Below is a small trained network, with its code and all its weights. Each question gives an input and a target symbol and asks what happens when units are switched off, that is, made to give their printed mean instead of their output.

import numpy as np


def w(rows, s, z=0):
    codes = np.array(rows[::2]) - 128.0
    scale = np.full(codes.shape[1], s)
    scale[-1] = z or s
    return codes * scale


def softmax(a):
    e = np.exp(a - a.max(-1, keepdims=True))
    return e / e.sum(-1, keepdims=True)


def log_softmax(a):
    a = a - a.max(-1, keepdims=True)
    return a - np.log(np.exp(a).sum(-1, keepdims=True))


def net(x, mask):
    ids = ['αβηθλμξπστω'.index(c) for c in x.split()]
    T = len(ids)
    res = E[ids] + P[:T]
    u = 0
    for l in range(2):
        r = res
        for j in range(3):
            rows = slice(3 * j, 3 * j + 3)
            q, k, v = (r @ M[l][rows].T for M in (Q, K, V))
            z = softmax(np.where(np.tri(T) > 0, q @ k.T / 3**0.5, -1e9)) @ v
            o = O[l][rows]
            res = res + np.where(mask[u + j], z, o[:, -1]) @ o[:, :-1]
        u += 3
    return log_softmax(res[-1] @ U[:, :-1].T + U[:, -1])


Q, K, V, O = {}, {}, {}, {}
E = w([
[77,142,92],'α',
[209,249,141],'β',
[70,141,96],'η',
[70,144,102],'θ',
[143,103,151],'λ',
[156,149,99],'μ',
[71,140,104],'ξ',
[167,105,107],'π',
[165,92,118],'σ',
[169,59,161],'τ',
[70,222,189],'ω',
],0.018)
P = w([
[80,138,2],'0',
[153,170,61],'1',
[183,192,74],'2',
[180,191,92],'3',
[177,174,118],'4',
[166,163,141],'5',
[170,158,127],'6',
[161,160,137],'7',
],0.0046)
Q[0] = w([
[106,169,79],'0.h1',
[43,188,195],'0.h1',
[245,133,91],'0.h1',
[121,129,42],'0.h2',
[74,215,109],'0.h2',
[71,193,141],'0.h2',
[121,85,193],'0.h3',
[208,37,75],'0.h3',
[99,155,67],'0.h3',
],0.011)
K[0] = w([
[86,128,97],'0.h1',
[174,140,73],'0.h1',
[84,140,203],'0.h1',
[90,97,85],'0.h2',
[76,194,119],'0.h2',
[97,233,115],'0.h2',
[120,97,163],'0.h3',
[212,9,116],'0.h3',
[154,171,52],'0.h3',
],0.014)
V[0] = w([
[64,108,211],'0.h1',
[175,132,172],'0.h1',
[72,255,103],'0.h1',
[120,142,156],'0.h2',
[233,37,254],'0.h2',
[145,188,101],'0.h2',
[88,163,86],'0.h3',
[156,211,46],'0.h3',
[125,140,68],'0.h3',
],0.0091)
O[0] = w([
[199,137,163,96],'0.h1',
[155,205,154,98],'0.h1',
[131,84,234,244],'0.h1',
[119,150,183,141],'0.h2',
[107,255,38,1],'0.h2',
[163,28,199,179],'0.h2',
[96,99,246,172],'0.h3',
[99,4,213,202],'0.h3',
[149,103,124,144],'0.h3',
],0.0052,0.0064)
Q[1] = w([
[144,187,88],'1.h1',
[67,199,138],'1.h1',
[94,119,176],'1.h1',
[212,148,190],'1.h2',
[34,2,103],'1.h2',
[167,93,92],'1.h2',
[95,147,144],'1.h3',
[47,33,17],'1.h3',
[205,191,130],'1.h3',
],0.0088)
K[1] = w([
[74,99,116],'1.h1',
[250,81,109],'1.h1',
[118,118,106],'1.h1',
[144,143,179],'1.h2',
[88,111,102],'1.h2',
[130,125,106],'1.h2',
[113,116,125],'1.h3',
[128,21,51],'1.h3',
[202,189,179],'1.h3',
],0.011)
V[1] = w([
[109,105,131],'1.h1',
[185,34,108],'1.h1',
[126,155,80],'1.h1',
[162,108,120],'1.h2',
[49,149,156],'1.h2',
[144,212,86],'1.h2',
[255,62,105],'1.h3',
[57,50,146],'1.h3',
[171,183,155],'1.h3',
],0.0079)
O[1] = w([
[125,129,183,154],'1.h1',
[132,82,69,179],'1.h1',
[148,109,141,62],'1.h1',
[106,111,109,130],'1.h2',
[142,207,128,156],'1.h2',
[89,134,142,2],'1.h2',
[2,52,131,115],'1.h3',
[131,155,140,240],'1.h3',
[141,126,109,101],'1.h3',
],0.0097,0.009)
U = w([
[37,76,243,134],'α',
[51,129,232,81],'β',
[185,112,77,129],'η',
[98,195,124,175],'θ',
[85,198,154,28],'λ',
[120,176,149,11],'μ',
[139,215,25,243],'ξ',
[213,254,169,201],'π',
[188,90,83,149],'σ',
[115,181,152,2],'τ',
[152,151,144,20],'ω',
],0.0087,0.005)

Each question gives the input, a string of symbols that net reads in full, and the target symbol t.
The units are the heads (3 rows each of Q, K, V and O). Each row of codes is followed by its name. A weight is (code - 128) times the scale printed after its matrix; where a second scale follows, it is the last column's (O and U).
mask holds one flag per head, layer by layer. A switched-off head (its flag False) gives its mean, the last column of its rows in O, instead of its output. The means were averaged over made-up inputs and are rounded, as every weight is.
A unit's drop is (log p(t) with every unit on - log p(t) with that unit switched off) / (log p(t) with every unit on - log p(t) with every unit switched off).
The circuit of an input: a set's keep is (log p(t) with only the set's units on - log p(t) with every unit switched off) / (log p(t) with every unit on - log p(t) with every unit switched off). Starting from all 6 units, units are removed one at a time, each time the one whose removal leaves the highest keep (on an exact tie, the one counted first), for as long as the keep stays at least 0.8.
units of the circuit, in order: the units of the circuit, biggest drop first
most important unit: the unit with the biggest drop
heads that matter: for each layer, one digit per head in row order, 1 if its drop is at least 0.15 and else 0, layers parted by /
drop when u is switched off: that unit's drop, to one decimal
input ω σ σ, target π: heads that matter	100 / 100
input β μ ξ, target α: heads that matter	011 / 000
input θ ξ ω ω α θ ω λ, target π: heads that matter	000 / 001
input β τ μ α τ θ τ λ, target ξ: units of the circuit, in order	[0.h2; 0.h3]
input ξ τ σ, target ξ: units of the circuit, in order	[0.h2; 0.h3]
input τ θ ξ ω θ ω, target π: heads that matter	000 / 001
input τ λ η, target α: heads that matter	001 / 010
input ω θ η, target α: heads that matter	110 / 000
input η β ξ, target α: units of the circuit, in order	[0.h2; 0.h3]
input ω η π, target π: units of the circuit, in order	[0.h1; 1.h3]
input π π θ, target α: most important unit	1.h3
input α β μ, target α: units of the circuit, in order	[1.h3; 0.h2]
input τ σ λ τ π π, target ξ: units of the circuit, in order	[0.h2; 0.h1]
input θ θ σ π τ η λ, target ξ: most important unit	0.h2
input θ ω ω α π ω ω μ, target π: units of the circuit, in order	[1.h3; 0.h1]
input ω η η μ σ ω μ σ, target π: units of the circuit, in order	[0.h1; 1.h3; 1.h1]
input θ ω μ μ τ, target ξ: heads that matter	011 / 000
input ω ω μ, target π: units of the circuit, in order	[1.h3; 1.h1]
input σ λ η μ τ λ ω π, target π: heads that matter	100 / 100
input ξ β θ, target α: most important unit	0.h2
input η β ω α, target α: drop when 0.h1 is switched off	0.1
input θ ω λ μ η β τ σ, target ξ: drop when 0.h2 is switched off	0.8
